Below are the code and all the weights of a small trained network. Each question names an input and a class and asks about switching units off, where a switched-off unit gives its printed mean instead of its output.

import numpy as np


def w(rows, s, z=0):
    codes = np.array(rows[::2]) - 128.0
    scale = np.full(codes.shape[1], s)
    scale[-1] = z or s
    return codes * scale


def f(y):
    return np.maximum(y, 0)


def log_softmax(a):
    a = a - a.max(-1, keepdims=True)
    return a - np.log(np.exp(a).sum(-1, keepdims=True))


def net(x, mask):
    res = np.array(x, float).reshape(1, 3) / 4 @ E
    y = f(res @ A[0][:, :-1].T + A[0][:, -1])
    res = res + np.where(mask, y, B[0][:, -1]) @ B[0][:, :-1]
    return log_softmax(res[-1] @ U[:, :-1].T + U[:, -1])


A, B = {}, {}
E = w([
[86,92,147,131,163,186,4,161,135,79,186],'x0',
[83,24,200,147,115,190,180,140,130,79,90],'x1',
[101,53,90,179,42,124,107,139,136,207,160],'x2',
],0.013)
A[0] = w([
[132,236,87,131,136,100,73,146,133,177,150,107],'n0',
[162,155,125,132,120,127,89,93,123,142,136,110],'n1',
[140,141,148,121,131,117,170,142,131,131,117,91],'n2',
[136,84,118,121,145,118,87,116,126,97,137,99],'n3',
[135,114,138,108,139,125,121,142,133,127,127,238],'n4',
[105,105,125,120,141,144,101,135,129,107,136,146],'n5',
[111,127,129,137,143,152,70,135,113,111,131,192],'n6',
[143,156,143,130,98,133,165,131,134,132,110,77],'n7',
[123,158,141,133,138,135,140,141,127,109,129,222],'n8',
[116,125,131,144,141,136,98,141,132,127,116,95],'n9',
[125,99,126,144,147,147,110,134,134,92,149,104],'n10',
[123,139,101,126,126,107,254,119,122,167,115,101],'n11',
[122,159,123,131,111,120,194,134,127,167,115,172],'n12',
[136,170,146,124,194,124,142,128,116,14,130,89],'n13',
[136,131,126,134,119,116,125,152,109,111,126,101],'n14',
[114,30,101,150,79,130,84,123,128,238,150,92],'n15',
[133,137,152,110,108,138,97,139,81,93,137,96],'n16',
[116,47,167,129,120,145,172,127,142,62,109,114],'n17',
[168,145,139,110,134,120,121,143,143,105,143,126],'n18',
[117,156,167,144,151,127,142,108,124,96,120,95],'n19',
[128,120,123,119,140,145,53,134,140,105,164,87],'n20',
[120,116,137,130,133,139,59,120,156,89,121,86],'n21',
[133,56,162,130,134,132,165,143,112,75,111,129],'n22',
[118,115,122,133,137,123,126,119,128,125,123,235],'n23',
[126,85,116,123,101,122,119,140,116,193,133,153],'n24',
[111,179,140,109,160,158,133,125,135,78,104,97],'n25',
[141,113,125,132,156,134,124,142,128,132,127,111],'n26',
[94,127,143,125,112,116,98,150,109,112,108,102],'n27',
[140,133,115,134,116,125,107,118,126,119,130,245],'n28',
[123,185,139,129,141,128,173,122,128,81,115,140],'n29',
[114,57,161,122,135,168,196,121,123,71,128,113],'n30',
[138,136,134,123,126,115,29,116,120,123,130,144],'n31',
[113,214,107,108,138,119,83,122,119,153,129,126],'n32',
],0.016,0.011)
B[0] = w([
[108,154,51,155,209,62,142,161,100,216,86,249],'n0',
[126,128,107,145,148,95,122,149,117,175,116,169],'n1',
[136,54,155,114,136,107,128,131,101,131,121,162],'n2',
[125,79,164,127,140,108,148,134,95,103,106,160],'n3',
[140,235,153,152,99,217,136,35,179,116,211,187],'n4',
[131,108,184,125,148,132,170,119,135,131,133,173],'n5',
[128,113,194,154,143,152,173,96,124,86,133,202],'n6',
[154,54,149,120,144,102,148,144,107,131,109,160],'n7',
[112,236,157,127,79,216,113,86,155,89,176,186],'n8',
[138,87,161,128,132,105,132,146,96,133,123,147],'n9',
[151,75,161,121,147,116,162,100,107,142,100,165],'n10',
[126,7,230,131,170,103,183,111,105,94,112,239],'n11',
[149,122,199,169,138,144,172,75,120,101,152,213],'n12',
[124,80,90,60,46,93,55,187,175,73,106,220],'n13',
[139,137,148,130,129,127,127,152,128,127,129,128],'n14',
[132,104,69,36,45,104,44,202,169,62,98,255],'n15',
[154,78,133,139,124,121,151,126,113,125,104,151],'n16',
[125,173,48,165,191,69,137,114,97,180,119,225],'n17',
[120,121,122,120,95,127,106,155,140,127,105,160],'n18',
[111,106,100,113,100,119,104,190,132,111,115,163],'n19',
[147,41,166,138,147,74,184,116,91,118,101,197],'n20',
[137,35,170,138,136,101,161,127,113,128,119,177],'n21',
[110,177,101,143,170,111,118,147,137,214,125,209],'n22',
[134,241,149,173,83,216,136,60,147,131,223,186],'n23',
[116,143,104,120,78,145,102,133,168,85,132,199],'n24',
[125,87,88,78,63,112,88,163,137,101,127,186],'n25',
[117,129,155,116,129,117,138,143,119,121,126,134],'n26',
[126,98,126,130,138,97,159,136,113,126,131,145],'n27',
[110,248,163,176,103,208,142,43,161,122,191,194],'n28',
[129,99,108,121,58,136,112,137,160,84,126,198],'n29',
[132,180,72,157,196,93,121,142,120,202,105,225],'n30',
[140,105,172,148,152,126,177,98,119,132,120,203],'n31',
[126,153,69,142,182,104,105,140,132,190,126,215],'n32',
],0.018,0.02)
U = w([
[121,171,66,176,188,72,137,135,150,230,113,155],'0',
[161,34,244,156,129,96,200,89,144,101,128,110],'1',
[126,108,95,88,16,101,63,182,192,67,120,153],'2',
[130,241,182,165,84,190,142,46,169,120,254,255],'3',
[135,164,169,87,113,171,148,181,98,131,123,79],'4',
[87,127,149,72,154,181,100,113,78,138,149,82],'5',
[131,135,114,103,145,165,124,165,94,142,137,75],'6',
[143,98,144,133,146,157,88,163,104,176,158,72],'7',
],0.011,0.0049)

Each question gives the input, the list of numbers given to net, and the class t.
The units are the neurons (one row each of A and B). Each row of codes is followed by its name. A weight is (code - 128) times the scale printed after its matrix; where a second scale follows, it is the last column's (A, B and U).
mask holds one flag per neuron, in row order. A switched-off neuron (its flag False) gives its mean, the last column of its row in B, instead of its output. The means were averaged over made-up inputs and are rounded, as every weight is.
A unit's drop is (log p(t) with every unit on - log p(t) with that unit switched off) / (log p(t) with every unit on - log p(t) with every unit switched off).
The circuit of an input: a set's keep is (log p(t) with only the set's units on - log p(t) with every unit switched off) / (log p(t) with every unit on - log p(t) with every unit switched off). Starting from the 12 units with the biggest drops (on a tie, the unit counted first), units are removed one at a time, each time the one whose removal leaves the highest keep (on an exact tie, the one counted first), for as long as the keep stays at least 0.8.
units of the circuit, in order: the units of the circuit, biggest drop first
most important unit: the unit with the biggest drop
k most important neurons: the k neurons with the biggest drops, biggest first
drop of u: that unit's drop, to one decimal
input [5,-4,7], class 2: units of the circuit, in order	(n15)
input [8,8,-1], class 0: 4 most important neurons	(n17, n30, n22, n11)
input [-8,-3,-8], class 1: 3 most important neurons	(n11, n15, n12)
input [7,-6,4], class 1: 2 most important neurons	(n20, n6)
input [4,7,-7], class 0: 3 most important neurons	(n30, n17, n22)
input [-3,0,3], class 3: 2 most important neurons	(n13, n20)
input [-2,3,0], class 3: 2 most important neurons	(n0, n32)
input [-2,3,2], class 3: 2 most important neurons	(n0, n32)
input [6,6,3], class 0: 2 most important neurons	(n17, n30)
input [-3,5,-4], class 0: 2 most important neurons	(n15, n30)
input [-7,7,8], class 2: 3 most important neurons	(n15, n0, n24)
input [-3,-1,4], class 2: 2 most important neurons	(n15, n8)
input [-4,3,3], class 1: drop of n11	8.0
input [-5,6,2], class 0: drop of n30	0.5
input [8,-7,-2], class 1: most important unit	n20
input [1,-7,-8], class 2: drop of n22	0.1
